How the objects are linked:
j377 β j498
j377 ε j785
j377 κ j902
j85 β j940
j85 ε j169
j85 κ j29
j829 β j860
j829 ε j150
j829 κ j760
j484 β j882
j484 ε j74
j484 κ j708
j530 β j282
j530 ε j727
j530 κ j810
j695 β j84
j695 ε j708
j695 κ j74
j63 β j429
j63 ε j874
j63 κ j31
j833 β j298
j833 ε j29
j833 κ j169
j101 β j507
j101 ε j391
j101 κ j882
j84 β j31
j84 ε j748
j84 κ j695
j53 β j748
j53 ε j31
j53 κ j874
j708 β j484
j708 ε j695
j708 κ j748
j150 β j428
j150 ε j829
j150 κ j474
j760 β j829
j760 ε j428
j760 κ j282
j474 β j150
j474 ε j860
j474 κ j844
j971 β j637
j971 ε j995
j971 κ j429
j862 β j74
j862 ε j882
j862 κ j391
j29 β j85
j29 ε j833
j29 κ j317
j282 β j760
j282 ε j633
j282 κ j530
j298 β j844
j298 ε j317
j298 κ j833
j995 β j461
j995 ε j971
j995 κ j778
j633 β j727
j633 ε j282
j633 κ j428
j31 β j63
j31 ε j53
j31 κ j84
j637 β j902
j637 ε j778
j637 κ j971
j391 β j862
j391 ε j101
j391 κ j940
j940 β j391
j940 ε j507
j940 κ j85
j74 β j695
j74 ε j484
j74 κ j862
j727 β j992
j727 ε j530
j727 κ j633
j498 β j19
j498 ε j93
j498 κ j377
j860 β j569
j860 ε j474
j860 κ j829
j437 β j93
j437 ε j19
j437 κ j992
j317 β j29
j317 ε j298
j317 κ j569
j874 β j53
j874 ε j63
j874 κ j461
j928 β j778
j928 ε j902
j928 κ j785
j19 β j810
j19 ε j437
j19 κ j498
j844 β j474
j844 ε j569
j844 κ j298
j428 β j633
j428 ε j760
j428 κ j150
j785 β j928
j785 ε j377
j785 κ j93
j169 β j833
j169 ε j85
j169 κ j507
j93 β j785
j93 ε j498
j93 κ j437
j992 β j437
j992 ε j810
j992 κ j727
j429 β j971
j429 ε j461
j429 κ j63
j882 β j101
j882 ε j862
j882 κ j484
j902 β j377
j902 ε j928
j902 κ j637
j778 β j995
j778 ε j637
j778 κ j928
j569 β j317
j569 ε j844
j569 κ j860
j810 β j530
j810 ε j992
j810 κ j19
j507 β j169
j507 ε j940
j507 κ j101
j748 β j708
j748 ε j84
j748 κ j53
j461 β j874
j461 ε j429
j461 κ j995

In the rows, zero is written as 141.

The rows follow the links: the fewer symbols apart two objects are, the more alike their rows tend to be.

Each row is also shifted at random along 4 hidden directions that mean nothing.

Some objects, each with a row of numbers:
j778: 163 123 162 108 141 146 138 146 171 105 125 116 124 122 99 134 162 120 141 128 129 107 137 125 153 153 142 126 122 161 147 142 140 148 136 165 142 176 185 159 140
j101: 145 151 144 130 165 134 136 135 144 133 145 170 162 154 165 134 126 117 136 117 147 179 123 149 155 141 131 151 152 144 119 113 151 133 143 143 150 120 113 147 166
j428: 204 156 111 139 145 150 148 132 127 184 169 160 158 103 165 176 130 161 126 171 149 137 168 156 121 160 120 142 139 119 145 163 155 140 156 103 124 155 148 122 130
j829: 186 161 146 147 165 129 136 191 137 190 129 138 149 160 135 127 124 115 127 137 148 187 129 123 162 117 131 138 105 140 166 115 153 122 136 167 162 129 125 138 142
j785: 90 139 159 135 124 128 133 138 175 126 152 143 134 113 130 139 146 143 113 157 170 141 156 150 160 144 114 122 134 128 131 169 142 166 111 149 138 157 176 151 143
j810: 164 141 115 146 153 137 121 151 123 165 166 158 162 141 155 168 129 133 149 131 119 143 115 115 116 157 139 153 156 151 138 109 141 136 188 117 126 135 104 125 146
j992: 119 154 134 153 171 162 158 103 125 165 125 163 159 121 159 181 139 176 117 174 177 157 140 176 155 138 95 125 138 167 123 167 130 170 128 126 141 140 166 155 132
j282: 114 154 131 163 161 135 145 185 111 197 139 138 158 165 158 151 125 125 151 129 135 171 127 125 137 116 147 154 134 135 153 125 157 142 166 147 156 115 99 116 142
j474: 214 146 137 146 125 156 152 173 113 149 105 126 149 162 131 129 130 145 158 156 123 125 148 126 145 131 177 155 114 148 188 140 141 108 138 145 146 151 124 134 106
j19: 148 132 125 132 137 121 119 165 123 140 178 145 148 144 148 138 131 124 149 121 96 135 138 123 87 160 143 165 158 104 142 118 151 133 167 122 135 139 117 111 155
j317: 122 151 155 149 132 156 143 93 160 136 132 152 161 138 165 144 132 194 139 165 153 159 173 168 181 138 146 152 111 147 156 156 143 99 104 108 151 135 136 146 128
j902: 115 130 145 114 133 123 123 154 157 99 162 137 133 150 132 125 144 104 152 113 116 112 149 124 122 158 148 143 149 121 144 111 152 138 155 148 144 153 130 135 166
j93: 122 137 158 159 124 139 144 144 152 134 110 118 117 154 105 116 157 146 120 169 159 138 153 147 161 122 123 114 123 152 155 172 145 161 88 169 146 146 177 169 135
j84: 121 121 141 173 130 153 148 117 130 147 135 122 108 146 135 136 161 146 128 152 153 131 145 164 146 134 138 137 155 126 112 168 138 189 117 150 135 133 178 156 144
j74: 168 125 145 163 130 139 164 177 118 159 113 85 114 150 110 138 146 146 147 147 139 112 137 142 133 117 160 134 135 134 139 163 126 166 129 169 142 155 173 144 123
j844: 94 164 120 137 129 157 140 107 124 143 149 171 188 126 190 164 116 174 163 167 144 134 164 167 153 148 164 172 138 131 166 161 132 110 147 87 136 132 104 125 116
j882: 67 142 147 162 156 146 146 120 117 138 132 145 150 186 159 124 135 128 148 118 153 179 106 152 159 123 158 154 153 162 123 124 143 140 145 141 156 97 110 144 154
j708: 155 136 129 162 157 140 137 129 133 147 181 159 141 143 148 140 141 140 125 112 122 154 131 136 113 148 144 155 179 130 100 109 150 162 170 130 121 109 140 128 167
j530: 183 128 121 176 144 155 137 120 110 165 157 140 130 186 148 129 143 157 156 135 113 158 128 149 124 137 155 162 133 159 149 94 176 124 150 116 135 121 121 141 148
j391: 237 134 139 133 131 143 151 140 147 138 147 129 128 103 133 168 148 165 146 159 138 110 163 140 131 150 142 130 148 120 143 169 135 134 137 133 126 180 172 135 121

Start, symbols taken left to right, then the object you end at.
Answer with the object's name.
149 155 155 128 148 134 128 93 165 118 155 174 155 156 186 122 127 146 134 125 150 173 162 163 150 147 137 155 157 151 132 112 162 101 128 118 133 109 118 145 164
β κ κ β: j507
183 164 152 134 167 147 140 181 144 165 111 135 169 159 136 118 123 120 138 141 154 187 125 126 174 111 135 132 93 170 167 132 140 114 132 168 165 142 123 144 127
β κ κ: j829
108 128 138 144 119 134 120 128 122 121 185 149 134 152 147 126 142 146 155 123 104 126 145 141 109 166 155 168 162 123 146 100 154 134 162 115 120 133 117 130 146
β β ε β: j437
178 151 125 149 134 155 150 153 118 171 129 141 162 153 149 155 137 165 153 163 136 130 153 146 142 132 158 158 130 147 172 156 131 125 136 127 138 145 128 133 112
ε ε β β: j633
130 134 131 105 149 138 125 147 146 109 156 145 152 139 133 144 153 117 152 115 111 127 125 114 126 167 149 160 154 150 135 112 139 127 170 137 141 158 118 129 157
κ κ κ κ ε: j461
97 135 151 121 135 127 127 141 150 86 133 128 122 165 119 108 147 116 155 114 127 124 137 128 146 156 148 134 147 161 135 125 155 138 135 163 136 143 136 161 157
ε κ ε β: j377
188 153 122 159 161 148 148 123 133 178 144 157 142 110 150 178 145 156 115 189 167 159 156 166 137 159 108 124 138 120 145 161 139 165 122 129 140 132 162 145 130
ε κ β: j530
117 162 150 132 148 130 132 146 163 161 150 153 165 131 174 137 112 159 124 151 159 186 174 159 157 118 142 145 120 109 163 148 157 121 118 109 151 141 135 141 141
κ κ ε ε: j829
55 141 146 126 138 116 114 91 180 102 173 167 136 117 156 139 136 139 129 124 152 138 155 164 128 175 122 144 185 115 111 140 152 172 133 116 124 126 147 148 178
ε β ε κ: j63
191 150 148 112 143 143 136 150 154 123 122 142 162 163 136 108 124 131 152 124 129 151 147 135 154 138 154 158 124 155 175 124 156 86 144 141 154 141 105 142 132
κ ε ε β: j833
151 143 148 117 144 130 134 124 164 128 150 148 160 165 167 108 125 127 150 129 139 153 154 140 164 144 155 158 136 147 159 111 156 99 137 119 162 123 111 131 154
β ε ε ε: j29
99 127 160 126 129 153 135 103 178 99 139 137 125 129 130 145 153 165 138 155 152 125 141 160 165 150 142 133 132 175 133 149 131 144 116 142 133 153 177 166 139
ε ε ε: j902
166 157 134 110 140 141 136 166 155 136 144 154 164 135 155 124 113 128 144 133 131 137 173 138 133 164 155 157 133 118 175 135 148 100 148 119 152 146 108 121 135
β κ ε: j317
79 130 153 173 121 131 145 98 145 142 168 138 102 153 154 122 142 167 115 150 156 138 149 172 133 146 134 134 172 112 113 164 154 201 103 134 126 118 170 154 164
ε β κ β ε: j84
